Below is a small trained network, with its code and all its weights. Each question gives an input and a target symbol and asks what happens when units are switched off, that is, made to give their printed mean instead of their output.

import numpy as np


def w(rows, s, z=0):
    codes = np.array(rows[::2]) - 128.0
    scale = np.full(codes.shape[1], s)
    scale[-1] = z or s
    return codes * scale


def f(y):
    return np.maximum(y, 0)


def softmax(a):
    e = np.exp(a - a.max(-1, keepdims=True))
    return e / e.sum(-1, keepdims=True)


def log_softmax(a):
    a = a - a.max(-1, keepdims=True)
    return a - np.log(np.exp(a).sum(-1, keepdims=True))


def net(x, mask):
    ids = ['αγδεζλμξστφψω'.index(c) for c in x.split()]
    T = len(ids)
    res = E[ids] + P[:T]
    u = 0
    for l in range(2):
        r = res
        for j in range(3):
            rows = slice(3 * j, 3 * j + 3)
            q, k, v = (r @ M[l][rows].T for M in (Q, K, V))
            z = softmax(np.where(np.tri(T) > 0, q @ k.T / 3**0.5, -1e9)) @ v
            o = O[l][rows]
            res = res + np.where(mask[u + j], z, o[:, -1]) @ o[:, :-1]
        u += 3
        y = f(res @ A[l][:, :-1].T + A[l][:, -1])
        res = res + np.where(mask[u : u + 4], y, B[l][:, -1]) @ B[l][:, :-1]
        u += 4
    return log_softmax(res[-1] @ U[:, :-1].T + U[:, -1])


Q, K, V, O, A, B = {}, {}, {}, {}, {}, {}
E = w([
[137,136,181,114],'α',
[153,73,171,92],'γ',
[117,63,157,93],'δ',
[187,113,180,115],'ε',
[186,83,163,110],'ζ',
[157,129,79,142],'λ',
[41,94,224,138],'μ',
[149,105,224,96],'ξ',
[83,95,238,106],'σ',
[153,178,108,148],'τ',
[223,113,125,158],'φ',
[111,144,124,160],'ψ',
[57,48,250,148],'ω',
],0.013)
P = w([
[130,79,83,80],'0',
[176,200,137,184],'1',
[105,140,131,160],'2',
[116,209,139,64],'3',
[234,130,152,155],'4',
[125,99,150,157],'5',
[100,214,173,20],'6',
[253,79,162,141],'7',
[117,52,158,150],'8',
],0.015)
Q[0] = w([
[142,104,98,136],'0.h1',
[153,9,187,92],'0.h1',
[109,88,107,124],'0.h1',
[175,125,161,171],'0.h2',
[123,93,148,125],'0.h2',
[90,112,100,98],'0.h2',
[158,91,118,69],'0.h3',
[168,103,119,139],'0.h3',
[116,162,79,164],'0.h3',
],0.015)
K[0] = w([
[102,46,122,158],'0.h1',
[226,8,125,135],'0.h1',
[159,100,103,177],'0.h1',
[100,151,137,46],'0.h2',
[88,66,91,74],'0.h2',
[143,97,156,199],'0.h2',
[170,120,147,1],'0.h3',
[211,191,201,129],'0.h3',
[96,154,59,165],'0.h3',
],0.0082)
V[0] = w([
[254,124,135,159],'0.h1',
[155,72,77,146],'0.h1',
[119,116,106,201],'0.h1',
[97,174,93,162],'0.h2',
[95,211,168,108],'0.h2',
[76,113,33,94],'0.h2',
[231,143,176,142],'0.h3',
[75,66,76,96],'0.h3',
[77,123,49,230],'0.h3',
],0.0075)
O[0] = w([
[209,193,167,140,254],'0.h1',
[138,143,125,202,143],'0.h1',
[88,81,131,166,94],'0.h1',
[103,132,74,79,74],'0.h2',
[93,152,133,155,134],'0.h2',
[90,82,66,143,83],'0.h2',
[135,189,211,168,229],'0.h3',
[131,2,92,68,74],'0.h3',
[105,22,61,181,9],'0.h3',
],0.0064,0.0076)
A[0] = w([
[190,31,49,39,103],'0.n1',
[174,197,146,137,112],'0.n2',
[116,215,2,119,255],'0.n3',
[212,165,102,135,28],'0.n4',
],0.0074,0.0052)
B[0] = w([
[98,77,104,195,141],'0.n1',
[60,124,62,93,251],'0.n2',
[86,79,253,120,141],'0.n3',
[73,200,1,55,176],'0.n4',
],0.0079,0.013)
Q[1] = w([
[109,148,85,174],'1.h1',
[86,109,65,117],'1.h1',
[113,121,110,59],'1.h1',
[173,145,90,159],'1.h2',
[189,91,118,188],'1.h2',
[81,104,103,132],'1.h2',
[124,148,123,248],'1.h3',
[129,120,157,94],'1.h3',
[76,79,104,84],'1.h3',
],0.014)
K[1] = w([
[1,163,134,80],'1.h1',
[74,116,67,113],'1.h1',
[148,114,45,55],'1.h1',
[94,202,87,127],'1.h2',
[107,208,166,143],'1.h2',
[60,105,154,190],'1.h2',
[82,195,232,196],'1.h3',
[133,54,132,92],'1.h3',
[116,79,38,164],'1.h3',
],0.0095)
V[1] = w([
[171,72,81,161],'1.h1',
[166,121,115,175],'1.h1',
[166,148,170,170],'1.h1',
[117,120,66,42],'1.h2',
[80,101,112,161],'1.h2',
[132,52,188,137],'1.h2',
[248,120,137,178],'1.h3',
[132,116,210,119],'1.h3',
[170,176,131,45],'1.h3',
],0.016)
O[1] = w([
[138,203,158,148,40],'1.h1',
[121,164,138,171,112],'1.h1',
[76,109,105,155,187],'1.h1',
[255,157,115,106,168],'1.h2',
[117,142,74,122,65],'1.h2',
[78,126,95,71,106],'1.h2',
[59,210,218,157,109],'1.h3',
[54,57,193,120,191],'1.h3',
[180,115,183,92,255],'1.h3',
],0.013)
A[1] = w([
[67,103,4,123,2],'1.n1',
[131,135,81,184,203],'1.n2',
[209,67,156,181,141],'1.n3',
[70,29,155,236,97],'1.n4',
],0.011,0.0087)
B[1] = w([
[195,72,166,243,168],'1.n1',
[76,169,85,2,138],'1.n2',
[39,192,86,154,252],'1.n3',
[230,102,36,179,185],'1.n4',
],0.0087,0.026)
U = w([
[155,111,116,36,48],'α',
[85,180,60,93,255],'γ',
[246,176,97,89,85],'δ',
[164,128,226,134,188],'ε',
[33,157,184,195,106],'ζ',
[108,207,91,201,114],'λ',
[207,119,102,105,89],'μ',
[88,54,186,96,79],'ξ',
[170,82,119,70,113],'σ',
[76,128,90,140,246],'τ',
[158,205,147,206,91],'φ',
[160,156,105,176,93],'ψ',
[146,98,131,160,79],'ω',
],0.011,0.0061)

Each question gives the input, a string of symbols that net reads in full, and the target symbol t.
The units are the heads (3 rows each of Q, K, V and O) and the neurons (one row each of A and B). Each row of codes is followed by its name. A weight is (code - 128) times the scale printed after its matrix; where a second scale follows, it is the last column's (O, A, B and U).
mask holds one flag per unit, layer by layer, with each layer's heads first. A switched-off unit (its flag False) gives its mean, the last column of its rows in O or B, instead of its output. The means were averaged over made-up inputs and are rounded, as every weight is.
A unit's drop is (log p(t) with every unit on - log p(t) with that unit switched off) / (log p(t) with every unit on - log p(t) with every unit switched off).
The circuit of an input: a set's keep is (log p(t) with only the set's units on - log p(t) with every unit switched off) / (log p(t) with every unit on - log p(t) with every unit switched off). Starting from the 12 units with the biggest drops (on a tie, the unit counted first), units are removed one at a time, each time the one whose removal leaves the highest keep (on an exact tie, the one counted first), for as long as the keep stays at least 0.8.
circuit, biggest first: the units of the circuit, biggest drop first
most important unit: the unit with the biggest drop
k most important neurons: the k neurons with the biggest drops, biggest first
top k neurons in layer l: the k neurons of layer l with the biggest drops, biggest first
heads that matter: for each layer, one digit per head in row order, 1 if its drop is at least 0.15 and else 0, layers parted by /
input λ λ γ γ μ σ λ, target λ: most important neuron	0.n2
input ω γ σ, target ω: heads that matter	100 / 011
input μ ψ ε γ ζ, target φ: heads that matter	101 / 010
input δ ζ ξ ε ζ ζ δ, target δ: 4 most important neurons	1.n1, 1.n3, 0.n3, 1.n2
input ε φ ζ ζ, target ε: circuit, biggest first	0.n2, 1.n3, 1.h3, 1.n4
input γ λ τ ε ε ξ ζ ζ φ, target φ: circuit, biggest first	1.h2, 0.h1
input τ ζ φ γ, target τ: top 3 neurons in layer 1	1.n1, 1.n4, 1.n3
input σ ζ ε γ, target σ: circuit, biggest first	0.h1, 0.n4, 1.h3
input ε ξ ω, target ω: circuit, biggest first	1.n4, 0.n4, 1.h3
input ε μ ε ε μ γ ξ φ, target λ: circuit, biggest first	1.n3, 1.h2
input ε λ ζ γ μ, target ω: circuit, biggest first	1.n4, 0.n4, 1.h1, 1.h3
input ζ ξ σ μ ε γ α, target ζ: 2 most important neurons	0.n2, 0.n4
input ξ γ ε γ α ε ε, target ξ: 2 most important neurons	0.n2, 0.n4
input λ γ μ ζ γ φ γ γ ζ, target ζ: heads that matter	101 / 011
input ω ε ψ ζ ε τ γ, target ω: most important unit	1.n1
input γ γ ε ω ε ζ γ, target γ: 2 most important neurons	0.n2, 0.n1
input δ ε ε λ σ ε φ ζ, target φ: 2 most important neurons	1.n3, 0.n4
input ψ γ μ ω δ ω λ, target ψ: 4 most important neurons	1.n1, 0.n2, 0.n3, 0.n4
input λ ζ σ ζ, target λ: circuit, biggest first	1.h3, 0.h3, 0.n2, 0.n1
input δ γ ψ μ, target δ: circuit, biggest first	1.h2
input φ τ ζ μ, target φ: circuit, biggest first	1.h3, 1.h1, 0.h3
input λ γ ζ γ δ λ γ φ ε, target φ: circuit, biggest first	1.n3, 1.h2, 0.h1
input ε ζ ξ ξ γ ε, target ξ: heads that matter	011 / 101
input ε ε ε δ, target ε: 3 most important neurons	0.n2, 1.n3, 0.n4
input ω τ ξ ξ, target ω: heads that matter	101 / 011
input ε τ τ ε λ, target γ: 2 most important neurons	1.n3, 0.n3
input ε α ζ ε, target ε: heads that matter	000 / 001
input γ ε μ ζ α ε ε, target γ: most important unit	0.n2
input ε ε λ μ, target ε: 3 most important neurons	1.n3, 0.n2, 0.n3
